Below is a small trained network, with its code and all its weights. Each question gives an input and a class and asks what happens when units are switched off, that is, made to give their printed mean instead of their output.

import numpy as np


def w(rows, s, z=0):
    codes = np.array(rows[::2]) - 128.0
    scale = np.full(codes.shape[1], s)
    scale[-1] = z or s
    return codes * scale


def norm(h):
    return h / np.sqrt((h * h).mean(-1, keepdims=True) + 1e-5)


def f(y):
    return np.maximum(y, 0)


def log_softmax(a):
    a = a - a.max(-1, keepdims=True)
    return a - np.log(np.exp(a).sum(-1, keepdims=True))


def net(x, mask):
    res = np.array(x, float).reshape(1, 8) / 4 @ E
    u = 0
    for l in range(2):
        y = f(norm(res) @ A[l][:, :-1].T + A[l][:, -1])
        res = res + np.where(mask[u : u + 13], y, B[l][:, -1]) @ B[l][:, :-1]
        u += 13
    return log_softmax(norm(res)[-1] @ U[:, :-1].T + U[:, -1])


A, B = {}, {}
E = w([
[83,149,135,254,67,178,85,185,110],'x0',
[129,140,134,131,139,144,143,121,150],'x1',
[119,122,136,123,113,121,125,125,113],'x2',
[3,107,61,50,72,214,71,137,172],'x3',
[125,112,120,127,117,113,136,142,122],'x4',
[138,120,109,135,137,111,117,144,146],'x5',
[146,132,102,137,148,121,124,143,151],'x6',
[187,32,48,178,98,171,119,57,133],'x7',
],0.0039)
A[0] = w([
[178,70,136,236,112,109,151,12,118,78],'0.n1',
[110,223,209,139,156,57,148,177,123,31],'0.n2',
[112,125,123,122,171,178,107,151,113,5],'0.n3',
[140,144,167,145,124,177,144,125,157,109],'0.n4',
[159,109,214,208,156,109,114,161,86,63],'0.n5',
[212,141,128,68,119,106,133,131,119,112],'0.n6',
[140,179,148,255,88,154,112,169,98,58],'0.n7',
[180,135,143,126,148,88,143,116,112,29],'0.n8',
[195,139,177,185,151,103,174,110,109,32],'0.n9',
[77,100,119,113,140,171,125,131,137,156],'0.n10',
[105,140,148,127,90,142,133,113,102,124],'0.n11',
[185,127,137,44,145,104,180,82,121,134],'0.n12',
[126,125,130,171,118,116,118,150,109,95],'0.n13',
],0.0065,0.0013)
B[0] = w([
[215,107,167,88,134,171,67,254,106,253],'0.n1',
[236,68,181,98,123,172,39,247,92,241],'0.n2',
[113,103,127,119,47,80,114,114,112,144],'0.n3',
[88,72,74,134,105,72,103,146,70,149],'0.n4',
[118,227,54,140,90,130,159,75,153,223],'0.n5',
[65,107,161,147,154,139,174,84,126,192],'0.n6',
[53,27,169,156,216,54,187,89,150,241],'0.n7',
[91,187,96,91,102,143,166,66,131,187],'0.n8',
[102,210,50,103,85,119,109,66,102,230],'0.n9',
[168,214,83,126,146,91,58,133,113,189],'0.n10',
[152,147,87,158,178,106,137,166,205,158],'0.n11',
[107,71,143,236,185,52,106,143,179,236],'0.n12',
[102,129,155,132,164,138,188,99,149,163],'0.n13',
],0.007,0.0055)
A[1] = w([
[113,78,189,121,179,117,138,66,160,2],'1.n1',
[187,254,116,143,58,124,168,58,105,78],'1.n2',
[96,74,145,133,160,152,57,163,149,140],'1.n3',
[175,182,95,42,149,146,119,144,178,136],'1.n4',
[208,17,108,114,78,247,137,111,115,72],'1.n5',
[90,176,226,102,92,167,169,175,129,114],'1.n6',
[149,78,186,197,158,67,138,135,141,168],'1.n7',
[65,121,145,189,175,70,139,83,164,105],'1.n8',
[58,217,66,57,18,146,122,84,191,57],'1.n9',
[157,129,94,164,153,118,134,60,159,192],'1.n10',
[23,121,186,237,116,159,196,107,155,85],'1.n11',
[171,129,158,124,151,80,86,80,100,97],'1.n12',
[69,62,196,55,185,94,208,27,145,22],'1.n13',
],0.0065,0.00094)
B[1] = w([
[98,122,82,178,135,114,116,122,72,179],'1.n1',
[123,153,119,106,78,94,216,82,220,178],'1.n2',
[172,178,139,133,122,119,198,83,101,226],'1.n3',
[94,94,131,174,101,161,112,126,100,194],'1.n4',
[130,165,227,49,174,124,96,215,130,173],'1.n5',
[216,63,120,84,163,181,103,118,148,150],'1.n6',
[80,156,82,90,77,158,96,79,150,255],'1.n7',
[125,35,123,139,146,145,105,108,103,227],'1.n8',
[176,168,140,161,90,83,254,101,170,190],'1.n9',
[92,170,197,123,112,107,117,168,95,188],'1.n10',
[102,74,75,116,179,123,72,57,96,184],'1.n11',
[82,89,106,147,112,187,187,150,143,194],'1.n12',
[87,73,72,201,144,176,38,103,76,183],'1.n13',
],0.0081,0.0061)
U = w([
[36,42,69,176,195,112,82,61,76,255],'0',
[137,215,92,154,61,74,253,97,175,33],'1',
[196,140,200,54,174,160,81,244,102,76],'2',
],0.0062,0.00034)

Each question gives the input, the list of numbers given to net, and the class t.
The units are the neurons (one row each of A and B). Each row of codes is followed by its name. A weight is (code - 128) times the scale printed after its matrix; where a second scale follows, it is the last column's (A, B and U).
mask holds one flag per neuron, layer by layer. A switched-off neuron (its flag False) gives its mean, the last column of its row in B, instead of its output. The means were averaged over made-up inputs and are rounded, as every weight is.
A unit's drop is (log p(t) with every unit on - log p(t) with that unit switched off) / (log p(t) with every unit on - log p(t) with every unit switched off).
The circuit of an input: a set's keep is (log p(t) with only the set's units on - log p(t) with every unit switched off) / (log p(t) with every unit on - log p(t) with every unit switched off). Starting from the 12 units with the biggest drops (on a tie, the unit counted first), units are removed one at a time, each time the one whose removal leaves the highest keep (on an exact tie, the one counted first), for as long as the keep stays at least 0.8.
units of the circuit, in order: the units of the circuit, biggest drop first
most important unit: the unit with the biggest drop
k most important neurons: the k neurons with the biggest drops, biggest first
top k neurons in layer l: the k neurons of layer l with the biggest drops, biggest first
drop when u is switched off: that unit's drop, to one decimal
input [7,-8,3,8,-8,-1,5,5], class 1: 2 most important neurons : [0.n12, 1.n9]
input [-4,5,4,8,-4,0,4,4], class 1: units of the circuit, in order : [1.n9, 0.n7]
input [3,4,-5,4,-2,-1,3,-3], class 1: 3 most important neurons : [0.n12, 0.n1, 0.n10]
input [-2,-7,-3,7,-1,2,4,3], class 1: units of the circuit, in order : [0.n2, 1.n9]
input [-1,1,-8,-2,-6,7,0,2], class 1: top 4 neurons in layer 0 : [0.n2, 0.n7, 0.n9, 0.n8]
input [-4,1,0,-4,-2,0,8,8], class 2: units of the circuit, in order : [0.n1]
input [-6,-6,-3,8,5,0,-4,5], class 1: units of the circuit, in order : [0.n7, 1.n9]
input [3,-6,7,6,-1,4,-6,2], class 1: units of the circuit, in order : [0.n2, 1.n9]
input [-5,4,-2,-3,3,-5,-8,6], class 2: 2 most important neurons : [0.n1, 0.n7]
input [-7,-1,7,-6,1,-3,-8,-6], class 0: top 2 neurons in layer 0 : [0.n1, 0.n12]
input [0,-6,-2,-2,5,8,1,-3], class 2: top 2 neurons in layer 0 : [0.n2, 0.n10]
input [-2,-8,-2,6,-4,3,-1,5], class 1: 2 most important neurons : [0.n2, 0.n1]
input [-1,-8,-3,2,-7,6,-3,-2], class 1: top 2 neurons in layer 0 : [0.n1, 0.n7]
input [-3,3,-2,-1,-7,2,3,-5], class 2: units of the circuit, in order : [0.n2]
input [-3,-4,7,-2,-3,-2,-5,-4], class 2: 3 most important neurons : [0.n2, 0.n7, 1.n9]
input [-7,6,-2,-3,6,-6,4,-7], class 0: 3 most important neurons : [0.n1, 0.n6, 0.n12]
input [-6,4,-6,8,5,-3,3,0], class 1: 2 most important neurons : [0.n7, 1.n9]
input [3,-8,-6,-4,-5,8,-5,5], class 2: 2 most important neurons : [0.n1, 0.n12]
input [5,3,0,3,5,-3,-3,8], class 2: drop when 1.n5 is switched off : 0.1
input [0,-8,-5,6,5,3,8,7], class 2: most important unit : 1.n5
